Here is a tiny trained network, its code and every weight. The questions are about switching its units off for an input and a class, where a switched-off unit gives its printed mean instead of its output.

import numpy as np


def w(rows, s, z=0):
    codes = np.array(rows[::2]) - 128.0
    scale = np.full(codes.shape[1], s)
    scale[-1] = z or s
    return codes * scale


def norm(h):
    return h / np.sqrt((h * h).mean(-1, keepdims=True) + 1e-5)


def f(y):
    return np.maximum(y, 0)


def log_softmax(a):
    a = a - a.max(-1, keepdims=True)
    return a - np.log(np.exp(a).sum(-1, keepdims=True))


def net(x, mask):
    res = np.array(x, float).reshape(1, 3) / 4 @ E
    u = 0
    for l in range(3):
        y = f(norm(res) @ A[l][:, :-1].T + A[l][:, -1])
        res = res + np.where(mask[u : u + 3], y, B[l][:, -1]) @ B[l][:, :-1]
        u += 3
    return log_softmax(norm(res)[-1] @ U[:, :-1].T + U[:, -1])


A, B = {}, {}
E = w([
[33,160,175,71,120,88,114],'x0',
[140,179,206,142,166,33,201],'x1',
[130,75,148,104,2,135,152],'x2',
],0.013)
A[0] = w([
[20,152,210,1,222,67,45,86],'L0N0',
[33,42,28,28,150,199,30,218],'L0N1',
[76,200,173,41,167,125,85,3],'L0N2',
],0.0086,0.0061)
B[0] = w([
[1,186,154,100,106,116,85,210],'L0N0',
[111,108,79,171,81,251,13,254],'L0N1',
[92,186,161,104,155,73,123,156],'L0N2',
],0.0098,0.012)
A[1] = w([
[123,128,107,254,241,72,128,200],'L1N0',
[117,137,215,240,38,112,125,2],'L1N1',
[141,151,225,132,218,101,163,43],'L1N2',
],0.0087,0.0023)
B[1] = w([
[132,155,33,178,105,224,47,252],'L1N0',
[149,108,245,162,72,50,82,210],'L1N1',
[172,62,144,214,119,216,70,228],'L1N2',
],0.011,0.0041)
A[2] = w([
[145,150,86,188,188,166,126,195],'L2N0',
[117,141,108,91,58,79,151,33],'L2N1',
[190,103,202,134,3,102,173,253],'L2N2',
],0.013,0.0014)
B[2] = w([
[187,98,99,135,124,222,60,235],'L2N0',
[214,59,66,145,148,186,126,157],'L2N1',
[224,67,233,188,205,88,248,255],'L2N2',
],0.013,0.0084)
U = w([
[248,40,222,216,107,48,198,151],'0',
[22,233,210,93,143,42,66,200],'1',
[206,146,50,150,159,119,77,79],'2',
[185,145,75,60,154,56,152,3],'3',
[171,60,80,197,64,189,52,216],'4',
[220,246,54,74,109,40,162,3],'5',
],0.012,0.0071)

Each question gives the input, the list of numbers given to net, and the class t.
The units are the neurons (one row each of A and B). Each row of codes is followed by its name. A weight is (code - 128) times the scale printed after its matrix; where a second scale follows, it is the last column's (A, B and U).
mask holds one flag per neuron, layer by layer. A switched-off neuron (its flag False) gives its mean, the last column of its row in B, instead of its output. The means were averaged over made-up inputs and are rounded, as every weight is.
A unit's drop is (log p(t) with every unit on - log p(t) with that unit switched off) / (log p(t) with every unit on - log p(t) with every unit switched off).
top k neurons: the k neurons with the biggest drops, biggest first
k most important neurons of layer l: the k neurons of layer l with the biggest drops, biggest first
drop when u is switched off: that unit's drop, to one decimal
input [-1,6,-2], class 4: most important neuron of layer 1 -> [L1N0]
input [-5,-2,4], class 0: top 3 neurons -> [L1N0, L2N2, L0N1]
input [8,6,5], class 0: top 4 neurons -> [L0N1, L2N2, L2N1, L1N1]
input [4,4,2], class 1: 2 most important neurons of layer 0 -> [L0N0, L0N2]
input [-2,-4,8], class 0: top 4 neurons -> [L2N2, L1N0, L0N0, L2N0]
input [1,-1,-7], class 1: top 2 neurons -> [L0N0, L1N2]
input [8,-1,5], class 1: top 2 neurons -> [L0N0, L2N0]
input [4,5,1], class 1: top 2 neurons -> [L0N0, L2N2]
input [-3,7,-7], class 4: drop when L2N2 is switched off -> 0.0
input [4,-2,8], class 0: drop when L2N2 is switched off -> 0.4
input [2,-2,-4], class 1: drop when L0N2 is switched off -> 0.1
